Below is a small trained network, with its code and all its weights. Each question gives an input and a class and asks what happens when units are switched off, that is, made to give their printed mean instead of their output.

import numpy as np


def w(rows, s, z=0):
    codes = np.array(rows[::2]) - 128.0
    scale = np.full(codes.shape[1], s)
    scale[-1] = z or s
    return codes * scale


def norm(h):
    return h / np.sqrt((h * h).mean(-1, keepdims=True) + 1e-5)


def f(y):
    return y / 2 * (1 + np.tanh(0.7978845608 * (y + 0.044715 * y**3)))


def log_softmax(a):
    a = a - a.max(-1, keepdims=True)
    return a - np.log(np.exp(a).sum(-1, keepdims=True))


def net(x, mask):
    res = np.array(x, float).reshape(1, 5) / 4 @ E
    u = 0
    for l in range(2):
        y = f(norm(res) @ A[l][:, :-1].T + A[l][:, -1])
        res = res + np.where(mask[u : u + 3], y, B[l][:, -1]) @ B[l][:, :-1]
        u += 3
    return log_softmax(norm(res)[-1] @ U[:, :-1].T + U[:, -1])


A, B = {}, {}
E = w([
[107,213,96,45,167,142,171,102,254,162,164],'x0',
[149,80,147,147,197,168,29,94,166,117,133],'x1',
[123,160,160,119,114,142,108,109,131,105,133],'x2',
[219,149,140,85,140,158,70,243,81,109,206],'x3',
[102,105,107,160,101,145,130,149,127,182,151],'x4',
],0.0089)
A[0] = w([
[12,7,212,237,79,58,151,72,97,55,2,95],'0.n0',
[117,136,248,120,126,60,184,164,36,180,196,251],'0.n1',
[139,33,127,147,142,202,26,99,99,172,40,107],'0.n2',
],0.0041,0.0024)
B[0] = w([
[160,117,140,49,140,74,120,254,239,190,239,255],'0.n0',
[247,66,125,119,40,17,173,49,145,63,159,189],'0.n1',
[191,222,198,121,185,215,150,70,184,9,186,184],'0.n2',
],0.009,0.0055)
A[1] = w([
[68,127,157,128,94,81,183,142,135,162,98,186],'1.n0',
[146,103,168,230,157,166,87,189,13,69,128,109],'1.n1',
[104,117,166,205,253,114,96,41,224,186,134,1],'1.n2',
],0.0065,0.0023)
B[1] = w([
[93,248,134,130,207,165,128,116,104,36,134,192],'1.n0',
[95,176,67,179,155,156,193,56,148,143,69,188],'1.n1',
[120,83,143,125,91,143,86,141,72,166,78,253],'1.n2',
],0.015,0.0051)
U = w([
[107,185,117,55,106,33,197,243,188,111,241,164],'0',
[71,215,80,191,222,175,196,40,174,76,74,250],'1',
[177,63,185,93,224,196,14,208,229,161,198,171],'2',
[26,84,160,87,71,163,77,73,103,198,2,15],'3',
[208,75,94,178,23,91,187,136,5,83,98,21],'4',
],0.0094,0.0024)

Each question gives the input, the list of numbers given to net, and the class t.
The units are the neurons (one row each of A and B). Each row of codes is followed by its name. A weight is (code - 128) times the scale printed after its matrix; where a second scale follows, it is the last column's (A, B and U).
mask holds one flag per neuron, layer by layer. A switched-off neuron (its flag False) gives its mean, the last column of its row in B, instead of its output. The means were averaged over made-up inputs and are rounded, as every weight is.
A unit's drop is (log p(t) with every unit on - log p(t) with that unit switched off) / (log p(t) with every unit on - log p(t) with every unit switched off).
The circuit of an input: a set's keep is (log p(t) with only the set's units on - log p(t) with every unit switched off) / (log p(t) with every unit on - log p(t) with every unit switched off). Starting from all 6 units, units are removed one at a time, each time the one whose removal leaves the highest keep (on an exact tie, the one counted first), for as long as the keep stays at least 0.8.
units of the circuit, in order: the units of the circuit, biggest drop first
most important unit: the unit with the biggest drop
top k neurons: the k neurons with the biggest drops, biggest first
drop of u: that unit's drop, to one decimal
input [6,8,3,-4,-4], class 3: units of the circuit, in order : [1.n2]
input [7,7,5,-2,6], class 3: units of the circuit, in order : [1.n2 0.n0]
input [-1,0,1,4,7], class 4: top 3 neurons : [0.n1 0.n0 1.n0]
input [-1,7,5,7,5], class 1: units of the circuit, in order : [1.n1 0.n0]
input [2,-3,-6,0,-3], class 1: top 2 neurons : [0.n0 1.n0]
input [5,5,-2,-1,7], class 3: top 2 neurons : [1.n2 0.n0]
input [1,5,-7,-3,-2], class 3: top 3 neurons : [1.n2 0.n1 1.n0]
input [3,3,-7,0,0], class 3: units of the circuit, in order : [0.n0 1.n2]
input [5,-4,7,0,3], class 1: top 2 neurons : [0.n0 1.n0]
input [2,-4,2,0,3], class 1: top 3 neurons : [0.n0 1.n0 0.n2]
input [-8,1,-5,3,-7], class 1: top 2 neurons : [1.n1 1.n2]
input [-8,-6,-7,-1,-6], class 0: top 2 neurons : [0.n0 1.n2]
input [-1,-5,-5,-8,6], class 0: top 2 neurons : [0.n0 1.n1]
input [-3,2,-1,2,0], class 1: most important unit : 1.n1
input [5,-4,-3,-1,7], class 1: top 2 neurons : [0.n0 1.n0]
input [3,-8,-7,-3,1], class 1: top 2 neurons : [1.n0 0.n0]
input [7,4,-2,-8,-4], class 3: drop of 1.n2 : 0.8
input [-1,-6,5,6,3], class 4: drop of 0.n0 : 0.6
input [3,4,-3,-7,3], class 3: drop of 1.n2 : 1.0
input [-8,4,-2,-6,6], class 2: most important unit : 0.n0
